Below is a small trained network, with its code and all its weights. Each question gives an input and a class and asks what happens when units are switched off, that is, made to give their printed mean instead of their output.

import numpy as np


def w(rows, s, z=0):
    codes = np.array(rows[::2]) - 128.0
    scale = np.full(codes.shape[1], s)
    scale[-1] = z or s
    return codes * scale


def norm(h):
    return h / np.sqrt((h * h).mean(-1, keepdims=True) + 1e-5)


def f(y):
    return y / 2 * (1 + np.tanh(0.7978845608 * (y + 0.044715 * y**3)))


def log_softmax(a):
    a = a - a.max(-1, keepdims=True)
    return a - np.log(np.exp(a).sum(-1, keepdims=True))


def net(x, mask):
    res = np.array(x, float).reshape(1, 5) / 4 @ E
    u = 0
    for l in range(3):
        y = f(norm(res) @ A[l][:, :-1].T + A[l][:, -1])
        res = res + np.where(mask[u : u + 3], y, B[l][:, -1]) @ B[l][:, :-1]
        u += 3
    return log_softmax(norm(res)[-1] @ U[:, :-1].T + U[:, -1])


A, B = {}, {}
E = w([
[253,176,71],'x0',
[154,235,127],'x1',
[149,155,151],'x2',
[98,163,81],'x3',
[181,72,147],'x4',
],0.0069)
A[0] = w([
[213,109,147,150],'L0N1',
[132,150,130,8],'L0N2',
[140,159,1,237],'L0N3',
],0.014,0.0019)
B[0] = w([
[115,116,254,208],'L0N1',
[84,38,188,121],'L0N2',
[232,159,188,255],'L0N3',
],0.0078,0.0059)
A[1] = w([
[255,76,43,233],'L1N1',
[55,244,106,3],'L1N2',
[188,14,84,83],'L1N3',
],0.0087,0.0022)
B[1] = w([
[71,177,138,252],'L1N1',
[249,69,78,197],'L1N2',
[137,129,74,164],'L1N3',
],0.016,0.0029)
A[2] = w([
[161,59,229,173],'L2N1',
[1,138,228,173],'L2N2',
[141,162,173,3],'L2N3',
],0.0097,0.0019)
B[2] = w([
[64,2,89,253],'L2N1',
[194,166,19,218],'L2N2',
[124,86,196,157],'L2N3',
],0.009,0.0047)
U = w([
[95,89,211,2],'0',
[26,93,74,248],'1',
[79,46,104,177],'2',
[140,63,104,11],'3',
[148,157,165,244],'4',
[28,2,152,21],'5',
[143,55,26,195],'6',
],0.0098,0.0032)

Each question gives the input, the list of numbers given to net, and the class t.
The units are the neurons (one row each of A and B). Each row of codes is followed by its name. A weight is (code - 128) times the scale printed after its matrix; where a second scale follows, it is the last column's (A, B and U).
mask holds one flag per neuron, layer by layer. A switched-off neuron (its flag False) gives its mean, the last column of its row in B, instead of its output. The means were averaged over made-up inputs and are rounded, as every weight is.
A unit's drop is (log p(t) with every unit on - log p(t) with that unit switched off) / (log p(t) with every unit on - log p(t) with every unit switched off).
The circuit of an input: a set's keep is (log p(t) with only the set's units on - log p(t) with every unit switched off) / (log p(t) with every unit on - log p(t) with every unit switched off). Starting from all 9 units, units are removed one at a time, each time the one whose removal leaves the highest keep (on an exact tie, the one counted first), for as long as the keep stays at least 0.8.
units of the circuit, in order: the units of the circuit, biggest drop first
k most important neurons: the k neurons with the biggest drops, biggest first
k most important neurons of layer l: the k neurons of layer l with the biggest drops, biggest first
drop when u is switched off: that unit's drop, to one decimal
input [-2,6,-1,1,3], class 6: units of the circuit, in order : L0N3, L0N1
input [-7,-5,7,7,3], class 6: units of the circuit, in order : L2N2
input [4,-7,-6,-4,-1], class 1: units of the circuit, in order : L1N1, L1N2, L1N3
input [4,-7,4,5,7], class 5: units of the circuit, in order : L0N1, L2N1, L1N2
input [5,5,-7,1,2], class 0: units of the circuit, in order : L2N2, L0N1, L1N2
input [4,-3,-3,-4,6], class 5: 2 most important neurons : L0N1, L2N1
input [5,-2,-1,7,4], class 4: units of the circuit, in order : L1N1, L0N3
input [6,-7,-6,6,-2], class 4: units of the circuit, in order : L0N3, L1N1
input [2,-7,-7,-4,-8], class 1: units of the circuit, in order : L0N1, L1N1
input [0,0,-5,4,-7], class 4: 3 most important neurons : L0N3, L2N1, L2N2
input [3,5,-8,-6,0], class 0: units of the circuit, in order : L0N1, L1N2
input [5,0,-6,3,4], class 0: 3 most important neurons : L0N3, L0N1, L2N2
input [3,-7,0,8,-3], class 4: 2 most important neurons : L0N3, L2N1
input [1,-8,-8,7,3], class 1: units of the circuit, in order : L1N1, L1N2, L0N1
input [2,-3,1,-5,6], class 5: units of the circuit, in order : L2N1, L0N1
input [-4,6,1,6,-8], class 6: units of the circuit, in order : L1N2
input [-7,4,0,0,-1], class 6: 2 most important neurons : L0N3, L2N3
input [0,-6,-3,8,7], class 1: 2 most important neurons : L1N1, L1N3
input [-6,0,0,7,-1], class 6: 2 most important neurons of layer 2 : L2N1, L2N3
input [-6,-1,4,4,-8], class 6: most important neuron : L1N1
input [0,-7,-1,4,4], class 1: 2 most important neurons of layer 0 : L0N1, L0N2
input [7,6,-8,4,5], class 0: 2 most important neurons of layer 2 : L2N2, L2N3
input [3,-4,7,-4,7], class 5: 2 most important neurons : L2N1, L0N3
input [7,-2,-8,-1,-6], class 4: drop when L1N1 is switched off : 0.1
